Here is a tiny trained network, its code and every weight. The questions are about switching its units off for an input and a class, where a switched-off unit gives its printed mean instead of its output.

import numpy as np


def w(rows, s, z=0):
    codes = np.array(rows[::2]) - 128.0
    scale = np.full(codes.shape[1], s)
    scale[-1] = z or s
    return codes * scale


def f(y):
    return np.maximum(y, 0)


def log_softmax(a):
    a = a - a.max(-1, keepdims=True)
    return a - np.log(np.exp(a).sum(-1, keepdims=True))


def net(x, mask):
    res = np.array(x, float).reshape(1, 5) / 4 @ E
    y = f(res @ A[0][:, :-1].T + A[0][:, -1])
    res = res + np.where(mask, y, B[0][:, -1]) @ B[0][:, :-1]
    return log_softmax(res[-1] @ U[:, :-1].T + U[:, -1])


A, B = {}, {}
E = w([
[63,134,67,113,124,146,87,135,3,128,169,150],'x0',
[149,103,145,116,104,96,131,120,114,125,128,140],'x1',
[247,148,100,80,77,172,110,114,140,167,134,51],'x2',
[176,170,148,145,86,154,160,149,125,38,186,152],'x3',
[139,180,174,141,123,155,211,117,70,202,97,139],'x4',
],0.011)
A[0] = w([
[201,184,195,115,92,161,201,165,189,30,183,191,136],'n1',
[121,157,224,186,119,149,214,125,88,189,68,157,57],'n2',
[125,70,140,93,179,102,115,52,168,213,55,114,124],'n3',
[190,125,143,64,65,191,116,56,165,175,164,3,19],'n4',
[130,70,68,136,143,56,39,147,211,44,141,130,2],'n5',
[108,102,193,212,166,91,160,154,219,117,88,176,153],'n6',
],0.0078,0.005)
B[0] = w([
[112,98,95,130,130,166,152,187,95,104,66,86,250],'n1',
[133,176,155,126,50,89,118,60,196,138,154,114,213],'n2',
[106,112,133,107,85,153,161,246,87,84,126,37,200],'n3',
[104,66,194,110,177,147,82,65,130,86,174,193,228],'n4',
[147,183,83,161,72,122,189,53,224,152,114,105,204],'n5',
[133,76,97,100,194,93,92,69,59,130,100,191,220],'n6',
],0.011,0.012)
U = w([
[152,194,139,125,82,117,147,89,185,165,136,125,185],'0',
[75,80,155,114,163,132,100,87,113,107,169,191,19],'1',
[144,127,113,109,139,127,111,148,115,146,113,146,254],'2',
[91,122,120,120,101,144,152,245,127,116,103,93,24],'3',
],0.011,0.0077)

Each question gives the input, the list of numbers given to net, and the class t.
The units are the neurons (one row each of A and B). Each row of codes is followed by its name. A weight is (code - 128) times the scale printed after its matrix; where a second scale follows, it is the last column's (A, B and U).
mask holds one flag per neuron, in row order. A switched-off neuron (its flag False) gives its mean, the last column of its row in B, instead of its output. The means were averaged over made-up inputs and are rounded, as every weight is.
A unit's drop is (log p(t) with every unit on - log p(t) with that unit switched off) / (log p(t) with every unit on - log p(t) with every unit switched off).
The circuit of an input: a set's keep is (log p(t) with only the set's units on - log p(t) with every unit switched off) / (log p(t) with every unit on - log p(t) with every unit switched off). Starting from all 6 units, units are removed one at a time, each time the one whose removal leaves the highest keep (on an exact tie, the one counted first), for as long as the keep stays at least 0.8.
units of the circuit, in order: the units of the circuit, biggest drop first
most important unit: the unit with the biggest drop
top k neurons: the k neurons with the biggest drops, biggest first
drop when u is switched off: that unit's drop, to one decimal
input [5,0,-5,-5,-7], class 0: most important unit -> n5
input [-4,1,-3,5,0], class 3: top 4 neurons -> (n1 n4 n2 n5)
input [-6,-7,-3,0,1], class 2: top 2 neurons -> (n4 n6)
input [-8,6,-3,-2,5], class 2: units of the circuit, in order -> (n6 n4)
input [-8,5,-3,6,-5], class 2: units of the circuit, in order -> (n6 n1 n5)
input [7,4,8,-8,-3], class 1: top 2 neurons -> (n4 n1)
input [0,4,4,1,1], class 1: top 3 neurons -> (n4 n5 n3)
input [0,-3,6,-7,-7], class 0: top 3 neurons -> (n5 n1 n6)
input [8,-7,-7,-4,-4], class 2: top 3 neurons -> (n4 n6 n5)
input [-8,-6,5,-6,6], class 2: top 3 neurons -> (n3 n4 n5)
input [-2,-6,8,-7,-1], class 1: top 2 neurons -> (n4 n1)
input [-1,6,4,4,2], class 1: top 3 neurons -> (n4 n3 n5)
input [4,-1,-5,-6,-1], class 3: top 4 neurons -> (n4 n3 n6 n2)
input [-7,-1,4,-4,4], class 2: units of the circuit, in order -> (n3 n4 n6)
input [4,5,-3,8,-7], class 3: top 4 neurons -> (n1 n2 n4 n6)
input [6,-2,-1,-4,7], class 0: top 2 neurons -> (n2 n1)
input [-1,-1,-3,8,-1], class 3: units of the circuit, in order -> (n1)
input [-2,8,-8,5,-8], class 0: top 2 neurons -> (n5 n4)
input [-5,-5,-4,3,-1], class 2: units of the circuit, in order -> (n4 n6)
input [-2,0,6,-5,-7], class 0: units of the circuit, in order -> (n5)
input [-8,-4,3,6,6], class 2: units of the circuit, in order -> (n1 n4 n3)
input [-2,-6,6,-7,3], class 3: drop when n3 is switched off -> 2.2
input [-3,-3,2,7,4], class 3: drop when n5 is switched off -> 0.1
input [-7,-5,4,-8,-3], class 3: drop when n3 is switched off -> 2.8
